Below is a small trained network, with its code and all its weights. Each question gives an input and a target symbol and asks what happens when units are switched off, that is, made to give their printed mean instead of their output.

import numpy as np


def w(rows, s, z=0):
    codes = np.array(rows[::2]) - 128.0
    scale = np.full(codes.shape[1], s)
    scale[-1] = z or s
    return codes * scale


def norm(h):
    return h / np.sqrt((h * h).mean(-1, keepdims=True) + 1e-5)


def softmax(a):
    e = np.exp(a - a.max(-1, keepdims=True))
    return e / e.sum(-1, keepdims=True)


def log_softmax(a):
    a = a - a.max(-1, keepdims=True)
    return a - np.log(np.exp(a).sum(-1, keepdims=True))


def net(x, mask):
    ids = ['Σαγεζθφψω'.index(c) for c in x.split()]
    T = len(ids)
    res = E[ids] + P[:T]
    u = 0
    for l in range(2):
        r = norm(res)
        for j in range(3):
            rows = slice(3 * j, 3 * j + 3)
            q, k, v = (r @ M[l][rows].T for M in (Q, K, V))
            z = softmax(np.where(np.tri(T) > 0, q @ k.T / 3**0.5, -1e9)) @ v
            o = O[l][rows]
            res = res + np.where(mask[u + j], z, o[:, -1]) @ o[:, :-1]
        u += 3
    return log_softmax(norm(res)[-1] @ U[:, :-1].T + U[:, -1])


Q, K, V, O = {}, {}, {}, {}
E = w([
[120,145,139,119,129,208,135,164],'Σ',
[75,140,110,153,157,119,141,182],'α',
[99,82,131,67,69,125,117,63],'γ',
[151,101,85,109,117,103,149,185],'ε',
[130,93,97,203,164,127,150,99],'ζ',
[83,104,47,157,132,173,110,128],'θ',
[124,159,176,137,75,34,1,118],'φ',
[148,135,120,67,217,132,104,94],'ψ',
[118,199,56,129,117,133,172,120],'ω',
],0.0042)
P = w([
[78,16,88,121,132,153,252,62],'0',
[84,29,102,132,154,168,213,81],'1',
[100,62,90,125,153,144,173,95],'2',
[116,108,91,114,134,137,150,126],'3',
[118,115,83,113,127,130,113,141],'4',
[129,137,77,111,135,145,109,159],'5',
[102,134,77,126,121,165,73,168],'6',
[127,155,77,117,112,153,73,182],'7',
[136,156,88,111,124,146,52,174],'8',
[141,157,76,103,125,142,38,179],'9',
[148,176,78,109,118,156,36,182],'10',
[145,183,57,94,119,140,21,195],'11',
],0.0012)
Q[0] = w([
[92,120,43,137,138,80,78,186],'L0H0',
[186,118,222,108,131,169,204,34],'L0H0',
[92,186,190,172,116,255,113,147],'L0H0',
[200,127,125,213,115,98,177,142],'L0H1',
[107,205,136,45,98,126,80,192],'L0H1',
[78,188,133,32,111,136,75,177],'L0H1',
[172,74,181,63,149,76,153,85],'L0H2',
[69,97,40,84,120,181,74,139],'L0H2',
[96,77,56,59,122,138,68,116],'L0H2',
],0.0042)
K[0] = w([
[150,180,219,116,81,85,42,80],'L0H0',
[41,69,17,120,240,199,226,154],'L0H0',
[229,100,80,229,115,88,151,236],'L0H0',
[198,198,123,162,183,116,136,201],'L0H1',
[135,154,185,120,86,48,39,79],'L0H1',
[97,122,181,109,72,71,50,42],'L0H1',
[129,137,73,78,254,188,173,123],'L0H2',
[172,190,170,99,164,72,45,68],'L0H2',
[129,161,138,117,193,121,78,89],'L0H2',
],0.0043)
V[0] = w([
[136,142,175,151,108,96,102,106],'L0H0',
[101,188,145,201,115,131,130,160],'L0H0',
[152,98,61,150,154,184,213,169],'L0H0',
[135,113,125,148,152,204,250,150],'L0H1',
[105,130,176,107,21,117,68,105],'L0H1',
[156,159,122,150,134,135,144,175],'L0H1',
[112,138,117,153,213,124,119,153],'L0H2',
[122,56,82,130,98,178,222,108],'L0H2',
[141,124,151,104,47,136,118,128],'L0H2',
],0.0025)
O[0] = w([
[145,182,182,100,150,171,91,115,53],'L0H0',
[140,145,185,115,132,74,131,102,81],'L0H0',
[113,45,61,160,99,26,213,176,238],'L0H0',
[60,143,208,44,124,177,166,148,218],'L0H1',
[212,126,116,158,130,52,107,99,37],'L0H1',
[117,173,144,109,123,196,150,104,132],'L0H1',
[116,143,141,197,131,120,50,113,158],'L0H2',
[3,155,46,133,125,154,123,190,254],'L0H2',
[147,103,133,79,127,147,191,122,87],'L0H2',
],0.0024,0.0022)
Q[1] = w([
[141,180,202,151,147,119,125,132],'L1H0',
[146,115,32,127,149,141,38,108],'L1H0',
[175,154,255,124,118,78,130,82],'L1H0',
[140,137,112,122,90,175,124,198],'L1H1',
[170,149,174,128,144,118,154,169],'L1H1',
[184,140,141,88,105,101,84,153],'L1H1',
[92,133,112,109,120,129,144,172],'L1H2',
[89,135,110,109,122,129,144,182],'L1H2',
[78,137,109,115,123,132,144,171],'L1H2',
],0.0093)
K[1] = w([
[113,147,62,140,149,242,183,194],'L1H0',
[234,169,162,167,102,111,5,108],'L1H0',
[109,128,81,192,117,181,213,209],'L1H0',
[137,84,67,168,2,119,137,217],'L1H1',
[100,112,42,83,176,210,183,183],'L1H1',
[184,156,85,110,134,174,105,216],'L1H1',
[245,213,146,101,102,94,21,162],'L1H2',
[243,214,148,102,114,99,27,158],'L1H2',
[205,205,157,104,106,115,53,149],'L1H2',
],0.007)
V[1] = w([
[120,127,149,198,2,117,132,144],'L1H0',
[93,79,121,127,93,125,152,101],'L1H0',
[162,154,120,185,184,140,136,182],'L1H0',
[99,91,121,151,88,127,171,145],'L1H1',
[150,146,111,162,155,170,139,160],'L1H1',
[129,143,141,68,193,156,142,127],'L1H1',
[133,141,122,121,136,140,130,132],'L1H2',
[148,144,125,96,116,138,131,154],'L1H2',
[156,172,138,137,110,92,82,160],'L1H2',
],0.006)
O[1] = w([
[141,135,167,245,1,134,126,159,79],'L1H0',
[153,131,171,83,76,122,92,82,193],'L1H0',
[139,91,64,108,136,204,254,171,82],'L1H0',
[151,125,171,124,146,103,94,59,254],'L1H1',
[136,114,100,210,178,149,148,81,150],'L1H1',
[119,133,69,171,92,145,92,125,111],'L1H1',
[130,123,142,133,127,134,139,122,135],'L1H2',
[122,102,145,108,114,145,173,108,146],'L1H2',
[45,89,132,111,121,102,130,68,47],'L1H2',
],0.0044,0.0046)
U = w([
[139,140,199,94,99,254,140,152,123],'Σ',
[35,146,173,170,150,79,159,199,98],'α',
[156,168,205,118,102,64,45,82,200],'γ',
[177,50,99,85,58,69,170,186,119],'ε',
[191,70,165,200,163,117,183,45,126],'ζ',
[72,68,33,143,75,180,75,95,8],'θ',
[217,185,104,155,150,120,122,183,55],'φ',
[131,128,101,65,228,123,127,104,254],'ψ',
[125,232,83,125,71,109,202,65,101],'ω',
],0.0058,0.0027)

Each question gives the input, a string of symbols that net reads in full, and the target symbol t.
The units are the heads (3 rows each of Q, K, V and O). Each row of codes is followed by its name. A weight is (code - 128) times the scale printed after its matrix; where a second scale follows, it is the last column's (O and U).
mask holds one flag per head, layer by layer. A switched-off head (its flag False) gives its mean, the last column of its rows in O, instead of its output. The means were averaged over made-up inputs and are rounded, as every weight is.
A unit's drop is (log p(t) with every unit on - log p(t) with that unit switched off) / (log p(t) with every unit on - log p(t) with every unit switched off).
The circuit of an input: a set's keep is (log p(t) with only the set's units on - log p(t) with every unit switched off) / (log p(t) with every unit on - log p(t) with every unit switched off). Starting from all 6 units, units are removed one at a time, each time the one whose removal leaves the highest keep (on an exact tie, the one counted first), for as long as the keep stays at least 0.8.
circuit, biggest first: the units of the circuit, biggest drop first
most important unit: the unit with the biggest drop
heads that matter: for each layer, one digit per head in row order, 1 if its drop is at least 0.15 and else 0, layers parted by /
drop of u: that unit's drop, to one decimal
input γ Σ ε φ ε ζ ε ψ θ φ ω, target φ: heads that matter : 111 / 100
input ε φ ψ ζ ψ θ θ γ, target ε: most important unit : L1H1
input ε ε ζ ε ζ φ Σ ψ Σ Σ, target ζ: circuit, biggest first : L0H1, L0H2, L1H1, L1H2
input φ ω φ θ Σ θ ζ Σ ε, target φ: circuit, biggest first : L0H1, L0H0, L1H0
input θ φ Σ Σ φ Σ ε ζ ε ε Σ, target φ: heads that matter : 111 / 000
input ψ γ ε ε Σ ω, target γ: heads that matter : 010 / 100
input γ γ ε Σ Σ Σ α ω, target γ: heads that matter : 000 / 100
input φ α Σ ε φ, target φ: heads that matter : 110 / 110
input ε φ ε Σ ε ε ε ε θ, target Σ: heads that matter : 111 / 010
input ε φ ζ ε ζ γ, target ε: circuit, biggest first : L1H1, L0H1, L0H0
input Σ φ α Σ γ Σ ε ε ε ε, target θ: circuit, biggest first : L1H1, L0H0, L1H2
input ω ε ζ φ α Σ θ, target Σ: circuit, biggest first : L0H0, L1H1
input ψ Σ φ θ ε ζ, target α: circuit, biggest first : L1H1, L1H0, L0H0
input Σ Σ γ ε Σ ζ Σ ω ζ, target γ: most important unit : L1H0
input φ φ ε ζ ε Σ, target φ: heads that matter : 011 / 000
input Σ ε ε γ ε, target γ: heads that matter : 000 / 100
input ω ψ Σ Σ, target ψ: drop of L1H0 : 1.3
input θ ψ ζ ψ ε Σ φ φ ζ ω, target φ: drop of L0H2 : 1.1
input φ Σ ψ, target φ: drop of L0H2 : 0.2
input φ ε Σ ω φ ζ ε, target φ: most important unit : L0H1
